Here is a tiny trained network, its code and every weight. The questions are about switching its units off for an input and a class, where a switched-off unit gives its printed mean instead of its output.

import numpy as np


def w(rows, s, z=0):
    codes = np.array(rows[::2]) - 128.0
    scale = np.full(codes.shape[1], s)
    scale[-1] = z or s
    return codes * scale


def f(y):
    return np.maximum(y, 0)


def log_softmax(a):
    a = a - a.max(-1, keepdims=True)
    return a - np.log(np.exp(a).sum(-1, keepdims=True))


def net(x, mask):
    res = np.array(x, float).reshape(1, 7) / 4 @ E
    y = f(res @ A[0][:, :-1].T + A[0][:, -1])
    res = res + np.where(mask, y, B[0][:, -1]) @ B[0][:, :-1]
    return log_softmax(res[-1] @ U[:, :-1].T + U[:, -1])


A, B = {}, {}
E = w([
[128,126,130,128,128,129,127],'x0',
[189,195,133,157,2,102,123],'x1',
[91,87,186,195,114,83,190],'x2',
[124,57,56,68,80,104,165],'x3',
[122,130,122,132,126,127,125],'x4',
[68,154,184,64,85,134,122],'x5',
[125,170,112,139,134,201,217],'x6',
],0.013)
A[0] = w([
[174,178,52,23,103,177,44,49],'n1',
[185,163,79,119,115,233,39,24],'n2',
[23,180,144,71,14,204,93,101],'n3',
[167,195,157,136,26,65,120,10],'n4',
[75,212,224,21,95,116,171,39],'n5',
[215,182,127,179,18,114,111,30],'n6',
[183,176,139,163,112,235,246,20],'n7',
[100,195,77,149,122,250,228,3],'n8',
[101,244,221,177,157,171,100,32],'n9',
[218,127,38,237,162,143,139,85],'n10',
[190,67,132,140,94,25,1,92],'n11',
[139,138,103,71,161,185,99,170],'n12',
[48,124,198,61,117,145,109,53],'n13',
[148,167,49,92,106,161,255,153],'n14',
[87,75,178,198,44,87,187,95],'n15',
[198,235,214,192,206,135,73,88],'n16',
[166,195,165,177,69,165,108,112],'n17',
[144,171,64,92,46,55,174,97],'n18',
],0.0086,0.007)
B[0] = w([
[117,139,182,166,116,78,204,246],'n1',
[126,114,170,171,129,86,156,209],'n2',
[198,116,97,153,114,158,104,232],'n3',
[124,106,128,124,187,118,131,218],'n4',
[214,56,121,165,119,136,94,212],'n5',
[111,104,86,151,208,137,115,242],'n6',
[124,144,187,104,136,89,66,217],'n7',
[121,147,160,99,158,52,61,217],'n8',
[117,104,103,81,91,120,162,225],'n9',
[250,81,92,141,88,164,111,233],'n10',
[102,170,170,92,107,116,63,251],'n11',
[92,145,110,177,127,127,161,225],'n12',
[179,88,114,157,154,135,99,191],'n13',
[91,146,141,107,98,121,90,249],'n14',
[131,170,142,157,115,99,174,224],'n15',
[100,111,113,76,93,124,163,254],'n16',
[97,155,109,109,159,170,151,217],'n17',
[65,113,86,102,160,154,152,223],'n18',
],0.012,0.01)
U = w([
[110,152,164,114,123,98,31,86],'0',
[94,91,93,140,246,157,128,116],'1',
[201,92,101,172,85,144,89,88],'2',
[118,142,179,224,107,90,187,92],'3',
[106,138,124,143,102,163,110,252],'4',
[102,88,73,50,68,115,149,108],'5',
],0.014,0.023)

Each question gives the input, the list of numbers given to net, and the class t.
The units are the neurons (one row each of A and B). Each row of codes is followed by its name. A weight is (code - 128) times the scale printed after its matrix; where a second scale follows, it is the last column's (A, B and U).
mask holds one flag per neuron, in row order. A switched-off neuron (its flag False) gives its mean, the last column of its row in B, instead of its output. The means were averaged over made-up inputs and are rounded, as every weight is.
A unit's drop is (log p(t) with every unit on - log p(t) with that unit switched off) / (log p(t) with every unit on - log p(t) with every unit switched off).
The circuit of an input: a set's keep is (log p(t) with only the set's units on - log p(t) with every unit switched off) / (log p(t) with every unit on - log p(t) with every unit switched off). Starting from the 12 units with the biggest drops (on a tie, the unit counted first), units are removed one at a time, each time the one whose removal leaves the highest keep (on an exact tie, the one counted first), for as long as the keep stays at least 0.8.
circuit, biggest first: the units of the circuit, biggest drop first
most important unit: the unit with the biggest drop
top k neurons: the k neurons with the biggest drops, biggest first
input [7,-4,7,-5,-6,-7,-7], class 0: top 2 neurons	[n11, n1]
input [-3,7,-5,8,1,8,2], class 2: circuit, biggest first	[n3]
input [8,6,1,-6,1,-3,-1], class 1: top 3 neurons	[n6, n4, n17]
input [3,8,-7,4,7,4,3], class 1: top 3 neurons	[n6, n18, n4]
input [0,7,-6,2,3,0,4], class 1: circuit, biggest first	[n6, n18]
input [-5,1,4,-4,-4,-6,-3], class 2: top 3 neurons	[n10, n1, n18]
input [0,-6,8,6,2,4,2], class 3: top 2 neurons	[n15, n6]
input [0,0,-3,-5,3,0,-2], class 5: circuit, biggest first	[n16, n9]
input [6,4,2,6,6,1,-5], class 4: circuit, biggest first	[n16, n8, n7, n11]
input [-5,0,-5,5,3,1,-4], class 3: circuit, biggest first	[n1, n16]
input [1,-2,6,5,3,5,0], class 3: top 2 neurons	[n15, n10]
input [-1,-1,-8,-7,5,-8,6], class 2: top 2 neurons	[n10, n15]
input [0,-5,6,-8,8,-4,-4], class 4: top 2 neurons	[n1, n18]
input [8,1,6,-4,-6,8,0], class 2: circuit, biggest first	[n5]
input [-1,5,-7,-7,-5,5,-1], class 3: top 2 neurons	[n1, n2]
input [2,6,-8,7,-4,0,-4], class 3: top 2 neurons	[n1, n2]
input [2,7,6,4,0,2,-4], class 1: circuit, biggest first	[n6, n4]
input [7,-5,-5,2,0,2,6], class 0: circuit, biggest first	[n8, n14]
input [6,0,6,-3,1,-7,7], class 0: circuit, biggest first	[n7, n8]
input [0,0,7,6,2,0,-8], class 0: most important unit	n11
